Below are the code and all the weights of a small trained network. Each question names an input and a target symbol and asks about switching units off, where a switched-off unit gives its printed mean instead of its output.

import numpy as np


def w(rows, s, z=0):
    codes = np.array(rows[::2]) - 128.0
    scale = np.full(codes.shape[1], s)
    scale[-1] = z or s
    return codes * scale


def f(y):
    return y / 2 * (1 + np.tanh(0.7978845608 * (y + 0.044715 * y**3)))


def softmax(a):
    e = np.exp(a - a.max(-1, keepdims=True))
    return e / e.sum(-1, keepdims=True)


def log_softmax(a):
    a = a - a.max(-1, keepdims=True)
    return a - np.log(np.exp(a).sum(-1, keepdims=True))


def net(x, mask):
    ids = ['αβεζθλξω'.index(c) for c in x.split()]
    T = len(ids)
    res = E[ids] + P[:T]
    q, k, v = (res @ M[0].T for M in (Q, K, V))
    z = softmax(np.where(np.tri(T) > 0, q @ k.T / 2**0.5, -1e9)) @ v
    res = res + np.where(mask[0], z, O[0][:, -1]) @ O[0][:, :-1]
    y = f(res @ A[0][:, :-1].T + A[0][:, -1])
    res = res + np.where(mask[1:17], y, B[0][:, -1]) @ B[0][:, :-1]
    return log_softmax(res[-1] @ U[:, :-1].T + U[:, -1])


Q, K, V, O, A, B = {}, {}, {}, {}, {}, {}
E = w([
[71,76,127,122,87],'α',
[122,170,12,164,147],'β',
[48,76,172,51,172],'ε',
[80,92,88,195,187],'ζ',
[111,100,86,137,139],'θ',
[91,156,74,5,204],'λ',
[45,38,163,174,125],'ξ',
[34,180,18,150,13],'ω',
],0.015)
P = w([
[208,101,119,192,86],'0',
[73,67,99,106,229],'1',
[166,157,193,222,125],'2',
[68,126,115,150,111],'3',
[151,245,254,158,192],'4',
[69,134,154,146,101],'5',
],0.012)
Q[0] = w([
[132,173,179,230,136],'h1',
[138,246,219,96,149],'h1',
],0.014)
K[0] = w([
[212,18,63,96,101],'h1',
[112,38,100,92,250],'h1',
],0.012)
V[0] = w([
[125,83,160,55,74],'h1',
[246,254,83,115,142],'h1',
],0.015)
O[0] = w([
[245,128,133,65,126,11],'h1',
[159,216,48,158,121,1],'h1',
],0.012,0.0065)
A[0] = w([
[250,73,116,184,68,77],'n1',
[74,104,95,111,76,115],'n2',
[62,112,98,114,156,149],'n3',
[176,114,36,115,41,91],'n4',
[65,137,154,124,122,125],'n5',
[132,122,140,109,142,109],'n6',
[154,224,220,169,111,159],'n7',
[176,130,178,188,153,136],'n8',
[109,152,69,87,108,167],'n9',
[240,96,62,126,126,79],'n10',
[217,27,38,176,141,75],'n11',
[192,79,167,151,100,123],'n12',
[196,167,183,139,98,255],'n13',
[90,51,67,118,139,155],'n14',
[128,120,161,121,166,168],'n15',
[76,131,150,196,177,129],'n16',
],0.013,0.0093)
B[0] = w([
[230,120,71,161,144,133],'n1',
[158,114,140,110,177,189],'n2',
[113,124,118,150,87,229],'n3',
[196,193,197,128,120,149],'n4',
[157,127,96,153,130,215],'n5',
[114,154,97,131,123,141],'n6',
[110,242,80,180,189,144],'n7',
[116,96,174,123,143,146],'n8',
[152,35,184,129,101,173],'n9',
[115,85,192,188,204,132],'n10',
[102,148,32,201,107,138],'n11',
[169,154,104,107,63,169],'n12',
[172,117,102,39,249,140],'n13',
[61,136,197,115,152,220],'n14',
[152,148,84,169,124,182],'n15',
[149,133,121,84,108,253],'n16',
],0.018,0.02)
U = w([
[165,125,58,139,144,100],'α',
[123,220,96,187,76,4],'β',
[151,165,96,78,137,76],'ε',
[41,107,102,219,128,92],'ζ',
[131,131,88,211,138,240],'θ',
[137,182,138,172,208,85],'λ',
[104,154,135,125,72,189],'ξ',
[127,255,171,99,145,172],'ω',
],0.0073,0.0029)

Each question gives the input, a string of symbols that net reads in full, and the target symbol t.
The units are the heads (2 rows each of Q, K, V and O) and the neurons (one row each of A and B). Each row of codes is followed by its name. A weight is (code - 128) times the scale printed after its matrix; where a second scale follows, it is the last column's (O, A, B and U).
mask holds one flag per unit, heads first, then neurons. A switched-off unit (its flag False) gives its mean, the last column of its rows in O or B, instead of its output. The means were averaged over made-up inputs and are rounded, as every weight is.
A unit's drop is (log p(t) with every unit on - log p(t) with that unit switched off) / (log p(t) with every unit on - log p(t) with every unit switched off).
The circuit of an input: a set's keep is (log p(t) with only the set's units on - log p(t) with every unit switched off) / (log p(t) with every unit on - log p(t) with every unit switched off). Starting from the 12 units with the biggest drops (on a tie, the unit counted first), units are removed one at a time, each time the one whose removal leaves the highest keep (on an exact tie, the one counted first), for as long as the keep stays at least 0.8.
circuit, biggest first: the units of the circuit, biggest drop first
unit that matters most: the unit with the biggest drop
top k neurons: the k neurons with the biggest drops, biggest first
drop when u is switched off: that unit's drop, to one decimal
input λ α ξ, target λ: circuit, biggest first : h1, n7, n13
input ω α ζ λ θ ε, target ζ: top 2 neurons : n12, n4
input θ ε β α β, target ε: circuit, biggest first : h1, n13
input ε ξ ε ξ, target ξ: top 2 neurons : n12, n14
input β λ ξ β α, target λ: top 4 neurons : n7, n13, n16, n14
input λ α ζ, target λ: circuit, biggest first : h1, n13, n7
input ω ξ α, target ω: top 2 neurons : n9, n3
input β λ θ β ζ ε, target ζ: circuit, biggest first : n12, h1
input ε ω ξ β, target ζ: top 4 neurons : n12, n4, n14, n3
input ξ ξ ω β ξ, target ξ: circuit, biggest first : h1, n12
input ω α ξ, target ω: unit that matters most : h1
input ε β α, target ε: top 4 neurons : n13, n12, n3, n14
input α α ξ, target α: circuit, biggest first : h1, n14, n13
input λ θ α, target λ: top 4 neurons : n16, n13, n7, n3
input θ λ β θ ξ, target λ: circuit, biggest first : n7, n13, h1
input ξ λ ε ε β ω, target ζ: circuit, biggest first : n16, n12
input α θ ω, target ε: top 2 neurons : n13, n14
input ε ω ε, target ε: top 4 neurons : n13, n12, n3, n14
input α θ α, target α: top 2 neurons : n14, n13
input β α ω, target β: top 3 neurons : n14, n7, n13
input α ε θ, target α: circuit, biggest first : h1, n14, n1
input α β θ, target α: top 3 neurons : n14, n1, n13
input ε λ α ω, target ζ: drop when n12 is switched off : 0.3
input α ζ α, target α: drop when n13 is switched off : 0.2
